Here is a tiny trained network, its code and every weight. The questions are about switching its units off for an input and a class, where a switched-off unit gives its printed mean instead of its output.

import numpy as np


def w(rows, s, z=0):
    codes = np.array(rows[::2]) - 128.0
    scale = np.full(codes.shape[1], s)
    scale[-1] = z or s
    return codes * scale


def norm(h):
    return h / np.sqrt((h * h).mean(-1, keepdims=True) + 1e-5)


def f(y):
    return np.maximum(y, 0)


def log_softmax(a):
    a = a - a.max(-1, keepdims=True)
    return a - np.log(np.exp(a).sum(-1, keepdims=True))


def net(x, mask):
    res = np.array(x, float).reshape(1, 5) / 4 @ E
    u = 0
    for l in range(2):
        y = f(norm(res) @ A[l][:, :-1].T + A[l][:, -1])
        res = res + np.where(mask[u : u + 11], y, B[l][:, -1]) @ B[l][:, :-1]
        u += 11
    return log_softmax(norm(res)[-1] @ U[:, :-1].T + U[:, -1])


A, B = {}, {}
E = w([
[138,61,185,23,216,75,91,128],'x0',
[161,129,238,208,212,192,201,238],'x1',
[21,180,143,65,78,104,229,178],'x2',
[253,108,92,85,210,73,223,233],'x3',
[146,214,63,70,149,195,54,173],'x4',
],0.0041)
A[0] = w([
[136,137,34,48,142,142,101,127,5],'0.n1',
[193,168,84,137,153,123,141,141,104],'0.n2',
[152,173,79,143,106,173,31,179,224],'0.n3',
[127,108,59,62,120,24,91,87,155],'0.n4',
[212,142,183,95,205,81,82,124,112],'0.n5',
[198,231,97,168,151,79,152,143,75],'0.n6',
[174,61,121,97,159,121,75,116,123],'0.n7',
[137,117,159,89,63,109,176,110,176],'0.n8',
[128,101,121,209,126,145,158,1,152],'0.n9',
[114,164,131,102,75,154,178,86,113],'0.n10',
[146,84,93,66,148,122,58,136,73],'0.n11',
],0.0074,0.0025)
B[0] = w([
[108,134,49,143,112,64,183,88,200],'0.n1',
[128,127,209,92,159,118,133,92,185],'0.n2',
[113,58,139,93,96,110,168,100,230],'0.n3',
[184,128,74,72,69,217,254,39,253],'0.n4',
[146,50,219,148,154,117,57,143,222],'0.n5',
[49,130,181,112,116,156,72,131,185],'0.n6',
[69,135,164,103,139,153,154,187,202],'0.n7',
[141,214,154,93,138,180,108,111,182],'0.n8',
[167,124,41,158,146,47,129,62,208],'0.n9',
[147,146,218,75,186,163,49,146,168],'0.n10',
[83,213,105,111,118,190,168,114,198],'0.n11',
],0.0063,0.0058)
A[1] = w([
[119,73,119,152,52,147,119,119,204],'1.n1',
[102,167,65,137,116,107,163,89,253],'1.n2',
[123,214,156,94,102,139,124,186,32],'1.n3',
[30,162,127,157,127,79,107,108,199],'1.n4',
[136,112,2,143,91,136,164,108,150],'1.n5',
[108,162,119,220,173,117,139,173,6],'1.n6',
[100,179,144,114,107,143,173,208,78],'1.n7',
[194,43,166,156,180,125,157,149,245],'1.n8',
[203,119,45,182,88,181,187,149,150],'1.n9',
[139,123,125,71,134,164,191,98,220],'1.n10',
[155,169,150,109,173,103,80,160,88],'1.n11',
],0.0089,0.0014)
B[1] = w([
[202,153,48,68,47,77,191,160,170],'1.n1',
[237,113,143,164,177,30,142,160,214],'1.n2',
[75,25,147,86,176,96,158,63,163],'1.n3',
[135,40,112,171,193,153,210,199,163],'1.n4',
[230,133,61,151,170,132,137,140,217],'1.n5',
[177,174,92,61,45,156,183,68,152],'1.n6',
[2,119,153,104,110,184,118,102,175],'1.n7',
[106,126,118,122,149,129,33,168,223],'1.n8',
[174,193,77,13,71,183,37,103,173],'1.n9',
[29,161,76,111,123,170,110,86,253],'1.n10',
[220,174,87,165,51,96,155,126,151],'1.n11',
],0.0062,0.0079)
U = w([
[81,236,126,187,68,25,91,211,5],'0',
[148,107,121,243,144,70,210,140,126],'1',
[220,166,8,82,86,111,164,50,144],'2',
[15,113,150,47,157,173,158,110,139],'3',
[156,80,209,161,188,113,29,228,145],'4',
[83,230,118,189,79,43,95,213,14],'5',
[122,215,154,143,38,144,128,148,103],'6',
],0.014,0.019)

Each question gives the input, the list of numbers given to net, and the class t.
The units are the neurons (one row each of A and B). Each row of codes is followed by its name. A weight is (code - 128) times the scale printed after its matrix; where a second scale follows, it is the last column's (A, B and U).
mask holds one flag per neuron, layer by layer. A switched-off neuron (its flag False) gives its mean, the last column of its row in B, instead of its output. The means were averaged over made-up inputs and are rounded, as every weight is.
A unit's drop is (log p(t) with every unit on - log p(t) with that unit switched off) / (log p(t) with every unit on - log p(t) with every unit switched off).
The circuit of an input: a set's keep is (log p(t) with only the set's units on - log p(t) with every unit switched off) / (log p(t) with every unit on - log p(t) with every unit switched off). Starting from the 12 units with the biggest drops (on a tie, the unit counted first), units are removed one at a time, each time the one whose removal leaves the highest keep (on an exact tie, the one counted first), for as long as the keep stays at least 0.8.
units of the circuit, in order: the units of the circuit, biggest drop first
top k neurons: the k neurons with the biggest drops, biggest first
top k neurons in layer l: the k neurons of layer l with the biggest drops, biggest first
drop of u: that unit's drop, to one decimal
input [-8,-4,8,-7,5], class 3: top neuron in layer 1 -> [1.n3]
input [-2,-2,-2,-8,-8], class 1: units of the circuit, in order -> [0.n4, 1.n4]
input [-3,0,6,-7,-2], class 1: units of the circuit, in order -> [1.n4, 1.n10, 0.n4]
input [-5,7,1,-5,-3], class 2: units of the circuit, in order -> [0.n9, 1.n9]
input [8,-3,-3,3,1], class 3: top 2 neurons -> [0.n5, 0.n7]
input [-5,3,-3,0,4], class 6: top 3 neurons -> [1.n5, 1.n1, 0.n4]
input [0,6,-3,-1,-7], class 4: top 2 neurons in layer 0 -> [0.n4, 0.n1]
input [-3,5,-3,0,4], class 4: top 2 neurons -> [0.n4, 0.n11]
input [-4,5,2,1,-7], class 6: top 4 neurons -> [0.n4, 0.n1, 1.n5, 0.n8]
input [7,3,3,8,3], class 4: top 2 neurons -> [0.n5, 0.n4]
input [3,3,-3,-2,2], class 4: top 2 neurons in layer 0 -> [0.n5, 0.n4]
input [-4,8,-1,-1,-7], class 2: top 2 neurons -> [1.n6, 0.n9]
input [2,2,3,0,4], class 3: drop of 0.n4 -> 0.0
input [2,-1,0,4,8], class 3: top neuron -> [0.n9]
input [6,2,2,-8,-3], class 1: drop of 1.n10 -> 0.3
input [0,1,1,3,0], class 4: drop of 0.n4 -> 0.4
